Below is a small trained network, with its code and all its weights. Each question gives an input and a class and asks what happens when units are switched off, that is, made to give their printed mean instead of their output.

import numpy as np


def w(rows, s, z=0):
    codes = np.array(rows[::2]) - 128.0
    scale = np.full(codes.shape[1], s)
    scale[-1] = z or s
    return codes * scale


def norm(h):
    return h / np.sqrt((h * h).mean(-1, keepdims=True) + 1e-5)


def f(y):
    return np.maximum(y, 0)


def log_softmax(a):
    a = a - a.max(-1, keepdims=True)
    return a - np.log(np.exp(a).sum(-1, keepdims=True))


def net(x, mask):
    res = np.array(x, float).reshape(1, 3) / 4 @ E
    u = 0
    for l in range(3):
        y = f(norm(res) @ A[l][:, :-1].T + A[l][:, -1])
        res = res + np.where(mask[u : u + 7], y, B[l][:, -1]) @ B[l][:, :-1]
        u += 7
    return log_softmax(norm(res)[-1] @ U[:, :-1].T + U[:, -1])


A, B = {}, {}
E = w([
[173,138,229],'x0',
[25,163,151],'x1',
[144,253,88],'x2',
],0.0018)
A[0] = w([
[226,53,77,85],'L0N0',
[110,84,70,4],'L0N1',
[60,65,137,110],'L0N2',
[84,107,3,5],'L0N3',
[186,165,255,205],'L0N4',
[107,12,143,39],'L0N5',
[21,110,148,64],'L0N6',
],0.0072,0.0015)
B[0] = w([
[83,221,254,247],'L0N0',
[110,32,133,182],'L0N1',
[175,145,117,225],'L0N2',
[69,72,137,250],'L0N3',
[80,78,95,254],'L0N4',
[238,147,53,245],'L0N5',
[129,212,236,222],'L0N6',
],0.0066,0.0032)
A[1] = w([
[122,188,38,107],'L1N0',
[149,120,82,177],'L1N1',
[136,33,165,75],'L1N2',
[67,201,67,151],'L1N3',
[155,51,133,254],'L1N4',
[92,190,85,113],'L1N5',
[168,1,92,51],'L1N6',
],0.0064,0.0037)
B[1] = w([
[144,131,125,171],'L1N0',
[117,255,118,164],'L1N1',
[125,108,136,176],'L1N2',
[189,101,128,222],'L1N3',
[105,128,64,254],'L1N4',
[167,94,134,180],'L1N5',
[129,103,178,169],'L1N6',
],0.0082,0.0034)
A[2] = w([
[169,162,163,248],'L2N0',
[254,143,44,72],'L2N1',
[175,48,111,80],'L2N2',
[99,59,193,4],'L2N3',
[46,110,60,3],'L2N4',
[100,73,112,74],'L2N5',
[202,104,108,41],'L2N6',
],0.0069,0.0016)
B[2] = w([
[76,178,145,217],'L2N0',
[209,85,55,252],'L2N1',
[87,128,178,182],'L2N2',
[131,136,140,168],'L2N3',
[73,114,59,173],'L2N4',
[129,68,78,166],'L2N5',
[253,116,137,182],'L2N6',
],0.0051,0.0045)
U = w([
[245,117,91,181],'0',
[65,211,222,249],'1',
[33,17,95,106],'2',
[102,145,122,64],'3',
],0.011,0.0015)

Each question gives the input, the list of numbers given to net, and the class t.
The units are the neurons (one row each of A and B). Each row of codes is followed by its name. A weight is (code - 128) times the scale printed after its matrix; where a second scale follows, it is the last column's (A, B and U).
mask holds one flag per neuron, layer by layer. A switched-off neuron (its flag False) gives its mean, the last column of its row in B, instead of its output. The means were averaged over made-up inputs and are rounded, as every weight is.
A unit's drop is (log p(t) with every unit on - log p(t) with that unit switched off) / (log p(t) with every unit on - log p(t) with every unit switched off).
The circuit of an input: a set's keep is (log p(t) with only the set's units on - log p(t) with every unit switched off) / (log p(t) with every unit on - log p(t) with every unit switched off). Starting from the 12 units with the biggest drops (on a tie, the unit counted first), units are removed one at a time, each time the one whose removal leaves the highest keep (on an exact tie, the one counted first), for as long as the keep stays at least 0.8.
circuit, biggest first: the units of the circuit, biggest drop first
k most important neurons: the k neurons with the biggest drops, biggest first
k most important neurons of layer l: the k neurons of layer l with the biggest drops, biggest first
drop of u: that unit's drop, to one decimal
input [3,-4,3], class 1: circuit, biggest first	L0N5, L2N1
input [2,7,-7], class 0: 3 most important neurons	L0N5, L0N0, L0N2
input [7,4,2], class 2: circuit, biggest first	L0N4
input [-7,1,6], class 2: 4 most important neurons	L0N3, L0N5, L0N6, L0N2
input [0,7,-7], class 0: 2 most important neurons	L0N5, L0N0
input [1,7,7], class 0: 4 most important neurons	L0N0, L1N3, L0N3, L1N5
input [-7,8,-7], class 1: 3 most important neurons	L2N1, L0N4, L0N6
input [6,-3,-3], class 2: 2 most important neurons of layer 0	L0N4, L0N6
input [5,7,7], class 0: 4 most important neurons	L1N3, L0N0, L0N3, L0N6
input [-4,7,-6], class 1: 2 most important neurons	L0N6, L1N3
input [6,3,-4], class 2: 3 most important neurons	L0N4, L1N4, L1N6
input [4,5,-8], class 0: 2 most important neurons of layer 0	L0N5, L0N0
input [1,6,-5], class 1: 2 most important neurons of layer 0	L0N6, L0N1
input [1,-7,-5], class 1: circuit, biggest first	L0N0
input [0,-6,5], class 1: 2 most important neurons	L0N0, L0N5
input [1,-6,5], class 1: 2 most important neurons	L0N0, L0N5
input [6,-5,3], class 2: 2 most important neurons	L0N4, L0N6
input [-5,5,-6], class 0: 2 most important neurons	L0N5, L0N0
input [7,-3,5], class 2: 2 most important neurons	L0N4, L0N5
input [2,7,8], class 0: 2 most important neurons	L0N0, L1N3
input [-3,7,-5], class 1: circuit, biggest first	L0N6
input [-5,-2,2], class 2: drop of L0N1	0.0
input [1,-8,1], class 1: drop of L0N0	1.0
input [-2,-5,0], class 1: drop of L0N0	0.8
input [-6,-3,-3], class 2: drop of L1N4	0.1
